Here is a tiny trained network, its code and every weight. The questions are about switching its units off for an input and a class, where a switched-off unit gives its printed mean instead of its output.

import numpy as np


def w(rows, s, z=0):
    codes = np.array(rows[::2]) - 128.0
    scale = np.full(codes.shape[1], s)
    scale[-1] = z or s
    return codes * scale


def norm(h):
    return h / np.sqrt((h * h).mean(-1, keepdims=True) + 1e-5)


def f(y):
    return y / 2 * (1 + np.tanh(0.7978845608 * (y + 0.044715 * y**3)))


def log_softmax(a):
    a = a - a.max(-1, keepdims=True)
    return a - np.log(np.exp(a).sum(-1, keepdims=True))


def net(x, mask):
    res = np.array(x, float).reshape(1, 3) / 4 @ E
    u = 0
    for l in range(4):
        y = f(norm(res) @ A[l][:, :-1].T + A[l][:, -1])
        res = res + np.where(mask[u : u + 8], y, B[l][:, -1]) @ B[l][:, :-1]
        u += 8
    return log_softmax(norm(res)[-1] @ U[:, :-1].T + U[:, -1])


A, B = {}, {}
E = w([
[113,164,226,254],'x0',
[194,171,73,131],'x1',
[138,139,173,77],'x2',
],0.0059)
A[0] = w([
[111,9,146,89,104],'0.n0',
[179,159,230,149,85],'0.n1',
[82,41,57,139,4],'0.n2',
[62,51,161,182,76],'0.n3',
[94,140,49,133,140],'0.n4',
[125,135,108,227,107],'0.n5',
[159,153,197,254,178],'0.n6',
[200,239,142,105,162],'0.n7',
],0.0083,0.0021)
B[0] = w([
[107,255,118,178,165],'0.n0',
[173,101,228,133,177],'0.n1',
[38,104,125,149,149],'0.n2',
[134,12,86,51,174],'0.n3',
[101,102,132,182,151],'0.n4',
[91,137,26,102,176],'0.n5',
[205,181,64,138,254],'0.n6',
[207,135,175,197,176],'0.n7',
],0.0075,0.0067)
A[1] = w([
[105,66,164,229,151],'1.n0',
[137,120,151,102,113],'1.n1',
[173,119,69,78,125],'1.n2',
[159,202,160,172,116],'1.n3',
[157,102,254,110,2],'1.n4',
[79,181,214,29,100],'1.n5',
[162,89,33,202,61],'1.n6',
[169,121,113,119,122],'1.n7',
],0.0089,0.0037)
B[1] = w([
[208,90,151,65,164],'1.n0',
[135,192,104,195,121],'1.n1',
[136,129,237,216,210],'1.n2',
[123,105,91,4,201],'1.n3',
[18,154,134,167,171],'1.n4',
[167,193,11,104,181],'1.n5',
[181,2,69,27,254],'1.n6',
[57,127,182,143,168],'1.n7',
],0.0061,0.0038)
A[2] = w([
[156,99,107,134,2],'2.n0',
[189,162,137,133,48],'2.n1',
[7,124,138,188,42],'2.n2',
[141,92,152,117,67],'2.n3',
[197,138,150,84,77],'2.n4',
[121,165,89,113,42],'2.n5',
[96,15,92,147,188],'2.n6',
[117,140,133,113,32],'2.n7',
],0.012,0.00098)
B[2] = w([
[155,188,143,105,168],'2.n0',
[23,139,181,177,208],'2.n1',
[86,74,255,221,182],'2.n2',
[164,69,24,76,144],'2.n3',
[53,69,181,161,231],'2.n4',
[169,114,120,209,160],'2.n5',
[150,93,202,75,253],'2.n6',
[165,149,88,185,119],'2.n7',
],0.006,0.0052)
A[3] = w([
[15,124,71,14,107],'3.n0',
[216,123,148,197,65],'3.n1',
[173,116,39,163,178],'3.n2',
[146,185,170,103,246],'3.n3',
[136,76,100,31,181],'3.n4',
[103,41,85,117,75],'3.n5',
[2,74,194,111,147],'3.n6',
[60,98,183,163,115],'3.n7',
],0.009,0.0013)
B[3] = w([
[150,137,48,126,151],'3.n0',
[99,129,85,68,193],'3.n1',
[59,201,129,84,185],'3.n2',
[184,49,85,120,159],'3.n3',
[192,199,241,213,213],'3.n4',
[83,159,215,219,179],'3.n5',
[2,175,80,110,254],'3.n6',
[97,60,53,155,219],'3.n7',
],0.0064,0.0047)
U = w([
[7,101,140,140,211],'0',
[215,98,232,137,152],'1',
[137,219,36,70,2],'2',
],0.015,0.00086)

Each question gives the input, the list of numbers given to net, and the class t.
The units are the neurons (one row each of A and B). Each row of codes is followed by its name. A weight is (code - 128) times the scale printed after its matrix; where a second scale follows, it is the last column's (A, B and U).
mask holds one flag per neuron, layer by layer. A switched-off neuron (its flag False) gives its mean, the last column of its row in B, instead of its output. The means were averaged over made-up inputs and are rounded, as every weight is.
A unit's drop is (log p(t) with every unit on - log p(t) with that unit switched off) / (log p(t) with every unit on - log p(t) with every unit switched off).
The circuit of an input: a set's keep is (log p(t) with only the set's units on - log p(t) with every unit switched off) / (log p(t) with every unit on - log p(t) with every unit switched off). Starting from the 12 units with the biggest drops (on a tie, the unit counted first), units are removed one at a time, each time the one whose removal leaves the highest keep (on an exact tie, the one counted first), for as long as the keep stays at least 0.8.
units of the circuit, in order: the units of the circuit, biggest drop first
unit that matters most: the unit with the biggest drop
top k neurons: the k neurons with the biggest drops, biggest first
top k neurons in layer l: the k neurons of layer l with the biggest drops, biggest first
drop when u is switched off: that unit's drop, to one decimal
input [-8,1,7], class 0: top 2 neurons	[1.n2 2.n4]
input [-4,7,2], class 0: top 2 neurons	[2.n4 0.n6]
input [7,1,-3], class 2: top 2 neurons in layer 0	[0.n6 0.n2]
input [0,-7,4], class 2: top 2 neurons	[1.n5 0.n0]
input [8,3,0], class 2: units of the circuit, in order	[0.n6 3.n1]
input [1,-8,-1], class 1: units of the circuit, in order	[1.n0]
input [-7,1,2], class 0: top 3 neurons	[1.n2 0.n3 0.n5]
input [4,1,-7], class 2: top 2 neurons	[0.n6 0.n5]
input [4,7,0], class 2: top 4 neurons	[0.n6 0.n5 3.n1 2.n6]
input [-8,5,2], class 0: top 2 neurons	[1.n2 0.n3]
input [-7,7,7], class 0: top 2 neurons	[2.n4 0.n6]
input [-1,7,-7], class 1: top 2 neurons	[1.n6 0.n6]
input [-4,1,8], class 0: top 2 neurons in layer 0	[0.n2 0.n7]
input [-6,1,4], class 0: unit that matters most	1.n2
input [-6,6,-5], class 1: drop when 3.n3 is switched off	0.0
input [7,-2,-5], class 1: drop when 1.n6 is switched off	4.2
input [5,3,-2], class 2: drop when 0.n6 is switched off	1.7
